The same points and some others measured another way (B), then each row and its match in B
B (72 x 32)
[[-201  292  192   34  264 -266  104  190   27  105   98  -47 -194  186
   279   81  -37  -40  -84  -81 -185   58  255 -120  211  -33 -244  -78
  -293 -257 -349  -98]
 [-385  173  232  -99  224  -23  -55   68  121   17   52   -5 -203  161
   301 -178 -115  -34 -387  123 -168   24  282 -225  176   40 -310  -75
  -256 -172 -432 -147]
 [-301  -96  172 -300 -450  323 -364 -338 -150 -314 -287  -15   66  133
   -77 -704 -152  -43 -498  445 -253  -48  165  -98  -66  -79 -173    4
   -65  389  -84 -148]
 [ -72  -32   30  -52 -215  265 -206 -105  -65  -67  107  178   83  110
  -213 -120 -116   60  -76  142 -406 -214  176   96  -35   87 -265   43
     3  199  -94 -115]
 [-251  283  144    7  214 -133   97   66  128   14  -69  -60 -261  146
   224 -165  -60  -69 -247  -31  119  157  240  -46   56  -82  -89    6
  -252 -357 -237  -98]
 [ 220  168 -403  -29 -212 -602   -9 -144 -156   37 -310  102  244  257
    93 -173   25  -71  272 -326  171  -33  203  411 -264 -456  190   58
   218 -230  271 -244]
 [-130  300  102  204  400  -27  174  264  169  202  330  110 -254  162
   122  318  -52    9   16 -186 -179  -72  273   45  157  127 -288   14
  -259 -399 -322  -87]
 [ 430  -70 -207 -113 -398  -32  -11 -260  -68 -190 -320   33  266   26
   -54 -277    7   60  188   27  340  -21 -231  287 -301 -363  456  192
   142   33  437 -135]
 [-207  208   29  -35   56 -162  -38  -27   63    0  -94   24 -112  110
    90 -222  -74  -37 -196  -37   30  125  274   31  -33  -87 -112   15
   -84 -236 -162 -109]
 [ 239  103   -2  247  322    8  159  273  350  239  553  236  -49 -327
  -287  634  -36  341  376 -184  -59  134  -95   22   39  351  -66  152
    47 -345 -158  142]
 [ 113   89  101 -105  114 -315   77   92  109   26   16  -46   41  -72
   266   50   -6  134   59   18  112  170 -120 -177   89 -107  121   -4
   -78 -157 -122  -52]
 [ -71  213  -99   21    5 -241    0  -38   40   28 -100   59  -45  105
     2 -151  -47  -24  -29 -146   86  107  251  168 -121 -135  -27   52
     3 -279  -29 -112]
 [-189  -30  242 -277 -136  471  -68 -244   31 -310 -322  -96 -106  318
   419 -668 -120 -156 -588  417  160 -185   -1 -104  -13 -246   81   55
  -334   87  -44 -293]
 [-362   92  130   32  141   83 -224   96  205  111  362  225 -113 -184
  -323   81 -157  201 -192   80 -427  155  335 -155   80  420 -507    2
    34  -79 -467   69]
 [ 213  184  -15  -34  253 -418  236  118  147   81  -57  -50   -5   85
   486   97   28   31  133 -152  344   85 -111  -33   48 -272  267   30
  -131 -400  -14 -154]
 [-215  223   12  -34   81 -266  -47   17   -9   52  -44   36  -74  189
   151 -142  -66  -53 -137  -82 -125   37  328   22   28  -99 -201  -41
  -100 -209 -217 -149]
 [ -84  -19  -21  -64 -259  340 -194 -195  -31 -135  -37  165   47  145
  -202 -299 -118    0 -179  148 -186 -179  180  178 -146    0 -144  106
     5  109   10 -151]
 [-495  256  268  145  213   71 -120  205   55  147  394  125 -271   46
  -241  165 -133   45 -194    1 -660   50  505 -129  229  384 -689  -78
  -208  -95 -572   38]
 [ 253   43   14   43  -91 -113   43   40   17    9  114   47  107 -140
  -170  186  -15  186  279  -39  -55  111 -126   41  -22   -4   85   82
    18  -34   52   51]
 [ -15   21  112 -116 -157  239  -45 -126  -57 -162 -126  -10   -8  229
   146 -292  -74  -57 -184  190  -62 -184   30   41   -7 -157    2   60
  -194   86   -4 -184]
 [-318   77  149   13   35  171 -205   31  110   39  265  169  -98  -71
  -267  -13 -148  124 -199  124 -416   49  301  -94   68  312 -437    2
   -31   -1 -369   14]
 [-152  151  275 -140  198 -314   34  142   48   32   44 -112  -70   45
   394  -16  -43   53 -142   95 -132  141   44 -332  263  -51 -125 -118
  -244 -102 -361  -76]
 [  80  169  118  139  -92  -27   51   95 -124   23  163   15  -40   44
  -236  208  -18   63  226  -64 -353    5   95   96   81   45 -164   29
  -162   12  -60   37]
 [ 120  183  104   -1  250 -332  194  169  147   80   55  -56  -60  -25
   307  157    4   94  100  -82  173  168  -82 -117  109 -108  123   20
  -165 -317 -134  -45]
 [-242  207  -61   36  -12  -94  -98  -63   69   15  -57  112 -109   74
  -153 -223  -93  -21 -169  -81  -28  127  372  148 -133   -1 -185   58
    25 -243 -123  -80]
 [ -43   64  102 -150 -269  125  -49 -176 -199 -212 -284  -82   15  366
   211 -428  -49 -156 -210  171  -82 -194  109   93  -20 -300   14   18
  -235  134   60 -238]
 [ -65  -39   54  -88 -139  161 -188  -69    0  -49  111  140   91   23
  -113  -95 -108  102  -86  161 -317 -102  103  -29    9   88 -207   32
    10  144 -144  -88]
 [ 134  -28   43  -66 -369  131 -106 -160 -123 -172 -103   10  112   -7
  -241 -195  -47   78   41  146 -124   17  -54   93 -102  -83   55   90
    -5  196  141  -17]
 [ 157  317   81  138  200 -265  335  147   51   46  -68 -130 -184  149
   262  121   48  -51  149 -202  277  124   -9  116   40 -243  202   69
  -295 -433   42  -67]
 [ 255  -75  129 -290 -452 -328  -93 -169 -287 -231 -340 -203  281    2
   149 -302   14   75  101  225  -64  125 -252 -147   32 -362  255  -51
   -49  358  148  -55]
 [ 240  133   56   24  204 -320  180  193  113  120  156   -1   29  -50
   225  309   13  141  258 -117   53   81 -138  -72  116  -69  111   25
   -97 -239  -91  -37]
 [  79  -43   42   29  316 -138  -87  283  320  277  658  296  129 -397
  -168  608  -98  428  264  -23 -389   86  -53 -270  176  461 -307    2
   174  -88 -428  103]
 [ 193 -122   28 -247 -256   70  -68 -194  -42 -196 -231  -24  195   93
   237 -334  -46   41  -76  233  127 -102 -207  -32  -72 -270  240   66
   -34  160  134 -187]
 [  54  -15  200  -70 -186  231  -43  -78  -18 -162  -26  -35   -2  -25
   -74 -156  -67   76  -97  229  -93   34 -102  -67   19  -16   26   65
  -152  142  -14  -11]
 [-118  -63  236 -190  -68  486  -73 -129   75 -202  -65   -5  -60  185
   252 -374 -117  -34 -403  362  -27 -198  -31 -119   48  -54  -38   59
  -262  108 -128 -202]
 [ 126  109  378  -92  -24   82  207   24  -37 -188 -155 -275 -131  107
   339 -136    3  -32 -101  224  125   76 -246 -186  178 -227  225   18
  -449    0   -8  -50]
 [ 189  -37    1 -209 -349 -161  -83 -173 -213 -161 -255  -60  240  158
   153 -270  -16    4   56  131  -66  -82  -92   33  -43 -323  161    8
   -24  211  143 -166]
 [-174 -103   -3  -94 -255  334 -348 -156  -12  -66  151  259  120   23
  -334 -203 -160  113 -186  211 -469 -182  235   44  -76  200 -359   51
   118  252 -169  -95]
 [ -11  261  128  220  367 -243  152  370  111  277  505  113 -131  -24
   -24  605  -25  157  274 -223 -410   32  179  -66  257  244 -348  -34
  -162 -271 -384   47]
 [ 215  254  -35  171  347 -179  308  232  170  175  196   56 -113  155
   276  363   19   22  247 -273  144  -79    3  149   61 -101   91   87
  -192 -472  -46 -128]
 [-168  324   76 -123  -95 -559   65  -89 -187 -120 -490 -254 -110  292
   364 -473   11 -209 -180  -74  191  242  252   22   -7 -481  103  -78
  -230 -222   -8 -164]
 [  95  148   67  -25  112 -515   47  158   48  118  109  -23   58 -143
    93  214    3  175  212 -106  -73  259  -11 -158  118  -32  -16  -49
    -2 -161 -175   39]
 [ 159  236 -324   89 -124 -524   19  -22 -169  108 -111  131  142  245
   -59   46   19  -45  340 -373  -75  -59  292  416 -178 -290   -4   34
   133 -235  153 -176]
 [ 116  340   35  271  334 -397  245  362   18  283  389   74 -108   92
    32  612   20   78  420 -361 -312   -9  178   92  204   65 -220  -17
  -182 -353 -226   -5]
 [ 255   51  -12   55 -309  -47   -1  -60 -174  -83  -26   16  123    4
  -292   42   -7   88  276  -31 -174   17  -36  198  -79 -109   60   88
    -8  110  175   22]
 [ 298   21   76 -162 -193 -425   39    1 -207  -61 -144 -122  242   83
   258   -3   35   66  246   36  -96    5 -187  -90  108 -313  177  -55
   -81  143   63  -96]
 [ 351  -34 -246   11  123    5   62   11  284  100  184  263  173  -92
    47  200  -41  206  232 -110  262  -98 -161  166 -171  -17  214  198
   185 -282  100 -140]
 [-267  164  112  -24   70  230  -17  -48   83  -68  -49   46 -205  267
   158 -288 -106 -113 -359   89  -33 -107  277   56    2  -47 -172   46
  -247 -174 -181 -200]
 [  51  226 -291  215   85  -82   47   33   81  165  153  284  -23  180
  -184  165  -47    4  203 -343  -50 -144  343  446 -191  -17 -135  144
    96 -377   39 -158]
 [ 146  178  128   -3  243 -469  172  224  102  134  143  -69  -10  -97
   265  294   23  158  219 -101   17  215  -97 -200  187  -52   55  -34
  -127 -250 -196   11]
 [ 477  -40 -325    8 -155  137   98 -153   82  -52  -99  202  212  134
    29  -43   -7   61  249 -111  363 -262 -173  427 -317 -282  385  257
   138 -174  402 -234]
 [ 164 -110  106 -433 -458 -490 -186 -226 -277 -238 -436 -222  363  -10
   302 -459   -1   70  -12  283  -14  177 -238 -268   35 -421  253 -108
    26  381   81  -99]
 [-128  -71   21 -166 -330  281 -256 -235  -96 -181 -119  107  106  176
   -90 -427 -127  -15 -265  245 -234 -183  166   77 -104  -63 -155   46
    -2  235  -31 -186]
 [  95  -35   62 -149 -408  159  -98 -246 -168 -255 -291  -59  110  131
   -55 -420  -49  -22 -104  211    8  -37  -53  103 -127 -241  145   84
   -75  210  184 -121]
 [-123  246   32   -4   92 -266   49   12   68   19 -118  -32 -128   74
   124 -159  -38  -32 -106  -83  123  193  198   29  -23 -135  -15   18
  -117 -302 -111  -76]
 [-347   46  132 -117   86  254 -169  -62  170  -46   67  125 -123   96
    90 -283 -153   12 -426  207 -143  -57  253 -113   27  116 -282   22
  -113  -64 -330 -153]
 [ 333   44  244  -91  -16  -65  223   68  -29 -112  -74 -199   30   47
   357   54   37   60  133  128  133   22 -365 -148  152 -248  309   35
  -310    9   65  -56]
 [ 441   37  -68  105  -71 -140  112  132  -95   98  255  116  211   23
  -100  448   26  170  525 -156 -275 -172 -144  168   46  -40   42   66
     7   33   90  -39]
 [ -54   86  308  -67 -198  -94  -64   66 -291  -80   54 -117   38  159
    22   15  -39   11   36  160 -602  -64   90 -166  258  -36 -282 -124
  -279  310 -213  -31]
 [   5  -27  -96 -112 -349  465 -119 -332  -51 -264 -311   89   39  330
    -3 -576 -101 -135 -288  177  142 -290  111  323 -276 -261  119  180
   -65   57  239 -288]
 [-282  123  142  -64 -216  219 -140 -152 -156 -166 -168  -14 -110  321
   -13 -430 -106 -151 -332  169 -269 -132  327   97   -8 -109 -252    7
  -225   99 -106 -171]
 [ 115  -39   64 -188 -373   56  -90 -252 -104 -261 -344  -90  111   32
    -5 -464  -52   16 -122  219  160   95 -117   29 -146 -269  243   82
   -46  148  196  -86]
 [ -51   62  286 -144 -297 -353 -149   -1 -258 -105  -59 -167  100 -114
  -128  -85  -27  119   55  177 -450  278   14 -266  193  -43 -164 -134
  -107  315 -172  114]
 [ -46  119  442  -67  -28  232  135   29  -35 -193  -91 -238 -205  110
   224 -178  -33  -33 -219  277  -29   61 -122 -213  195 -106   52    6
  -478   53 -117  -20]
 [ -22  -78   11 -187 -393  253 -215 -289  -99 -242 -241   41  114  121
   -77 -491 -102  -17 -223  250  -46 -105   46   96 -161 -156   36   88
     2  218  112 -163]
 [-162  -27   74  -19 -279  337 -265  -99 -119  -76  162  188   61   92
  -367 -115 -131   63  -98  178 -585 -192  255   78  -10  178 -405   27
   -11  285 -150  -67]
 [-341 -106  133  -97  129  318 -346   39  314   90  474  327   14 -269
  -261   46 -215  296 -297  273 -467   20  195 -287   93  529 -517   10
   129   72 -533   17]
 [-118  112   66   75 -124  255  -78  -47  -47  -50   82  101  -84  143
  -242  -82  -91  -10  -79   43 -298 -105  250  163  -35   71 -243   70
  -123   18  -82  -70]
 [  65  159  217    5  268 -346  134  260  103  142  251  -47  -42 -101
   216  337   -8  172  157  -35 -150  174  -67 -268  256   60  -83  -59
  -180 -169 -302   36]
 [  68  142 -131  -12 -149 -667 -125   68 -216  149   84   97  241    7
  -144  194    3  122  370 -222 -452   85  234   64   42  -73 -223  -95
   173   41 -115  -21]
 [  30   10  -37 -233   80 -410  -81  -19  141   26  -76   40  152  -68
   338 -138  -48  137  -56   36  156  146  -42 -186    9 -149  101  -22
    97 -145 -144 -137]
 [ -37   11  476 -121   42  222   59  120  -15 -109  145 -152  -88   71
   279   26  -65   60 -150  332 -315  -74 -157 -365  338   46 -127  -55
  -430  196 -300  -36]]
Rows of B count from 0, top down.

[  53   13 -180  -59 -100 -219   14   61  211  126  339   76   50 -232
  284  -94 -284 -109  -47 -112  -92  129  257 -179  175   12] -> 63
[ -48  -31 -141  -59 -302 -167   28  184  284  217  181 -506 -227  361
 -235  -58  -57  -59 -275   47   -6  181   39  -53  -19 -227] -> 28
[ 148 -158   27 -135  -52   36 -136   -7 -101 -185  -40  350  125 -210
  283   24  168 -295  223 -215  124  -44 -100  160   46  365] -> 70
[ -58  -85  270 -217    6  302   13  -41  -64 -112 -489 -151   50  756
 -650   42  304  307 -376   44  130   39 -336  241  -50 -109] -> 69
[  72   33  -61 -156  -68 -134  176 -211   15  227  133  164  -39 -148
   17  -58 -147  -47 -200  -90   41  105   14   53   92  -45] -> 60
[-180  234  -66  247  101 -281  -36   46  224  125  316 -494 -345  -20
 -213 -159   -8  -92 -116   -3  -75  -70 -160  -82  -66 -254] -> 59
[ -89  207 -161  362   55 -207   58   64  225  134  435 -514 -445  -84
 -223 -122 -124 -121 -101   87 -168   -7 -196  -69 -115 -293] -> 50
[-154  110  110  113  201    8 -144   94   98 -152  -42 -259  -53  220
 -262  -90  170   91  -86  -39  -26 -105 -209   -7  -18  -86] -> 52
[ -65  -50  -43  -60 -211 -154  -89  120  228   51  128 -261  -90  234
  -61   20    2 -211  -66  -54   -5   75  -29  -53   13   15] -> 14
[  50   88  -42  -62   36 -167  126 -222    2  175  181  178  -70 -275
   61  -87 -116  -99 -110 -113   22   26  -43   47   71  -15] -> 36
[ -50   -8  -31  -32   34  -21 -139  201  241 -133  110   25  233  117
  110  -55 -176   92  -53  -81 -148   76  191 -248  190   44] -> 71
[ -72 -104  160 -115  -46  148 -152  108   97 -204 -222  -90  129  505
 -245   72  148   33  -99  -40    9   24 -169   19   31   86] -> 41
[ 232 -163 -162 -167 -241  -41   63   -1   21   69  181  267   34 -241
  292    7 -143 -247   39 -110   36  154  106   54   88  177] -> 23
[-127   83   92  -28  156  -78 -150   70   61  -68  -67 -170    4  145
 -152 -139  205   82  -99 -122   72  -88 -100   19   28  -47] -> 29
[  36   18   59   56  195  234    9   81  -32 -166 -136  -64   23  215
 -300  -99   91  297 -189   40  -46    2 -160   78    0 -131] -> 65
[ 118   40 -126   49   -7   82  281 -102   59  144  177    6 -115    3
 -213  -48 -303  164 -300  109 -149  173  -31    1   40 -231] -> 57
[ -98  -36  125  -36  -50   49  -98   49   81  -85 -144 -261  -81  438
 -348   35  206  -36 -125  -19   54  -12 -271  104  -62  -15] -> 24
[ 108 -208  154  -43   87  419 -202  207  -78 -473 -330  168  260  333
 -117   61  236  103   82  -53   -5  -26 -206  121   23  231] -> 13
[ 125   39  -91   87   91   16   69  -15  -50    1  139   27 -133 -231
  -20 -129   -8    3  -45  -33   -8    8 -105  105  -18  -61] -> 16
[ -29  -88   74    9   43   94 -256  233   80 -289  -94  -70  112  203
  -14  -22  200  -53   92 -103    6  -57 -110    5   22  155] -> 55
[ -12   16  130  127  263  251 -122  115  -43 -326 -163  -37   67  183
 -245  -62  188  190  -22  -12  -45  -96 -259   78  -24    5] -> 37
[ 228 -228  -91 -355 -312   47  115  -15  -16  121  -44  227  103   76
   81    4  -58  -51 -169  -91  128  224  123  137   97   87] -> 0
[ 132  -87 -100  -80 -153    3   72  -22   85   34  160  166   33  -63
  112   31 -193 -132  -45  -48  -57  144   37  -14   91   82] -> 30
[-161  143   23  150  141 -175 -176  117  154  -59  133 -330 -147   40
 -112 -136  147  -72  -10  -87   -8 -116 -147  -47  -25  -69] -> 61
[ 149   72 -119   66   97  -44  149 -130  -49   77  230  189  -94 -389
   86 -118 -151  -34  -55  -59  -41   31  -44   61   41  -43] -> 27
[ 212 -181  -75 -209 -205   49   61  -44    1    6   58  351  138  -99
  211   58 -137 -162   -7 -109   21  154   69   60  120  205] -> 49
[-165  137  163   29  253 -106 -167  -98   66 -145   -3   95  103  -33
   -4  -34   89  -62   41 -172  -22 -152 -171  -54   85  125] -> 2
[-184  139    8   -1    7 -214  -43   66  222  143   92 -442 -163  275
 -287 -135   47   67 -271  -28    5   13  -51  -67   10 -236] -> 25
[ -18   61 -156   38  -71 -221  -14   97  254  103  339 -107  -35 -113
  136  -94 -245  -95  -67  -66 -123   98  167 -196  118  -63] -> 56
[   1   47  -67  282   63   10  -68  111  146 -155  259 -172 -164  -58
  -40    7  -76 -187  106   22 -180  -31 -200  -56  -48   20] -> 46
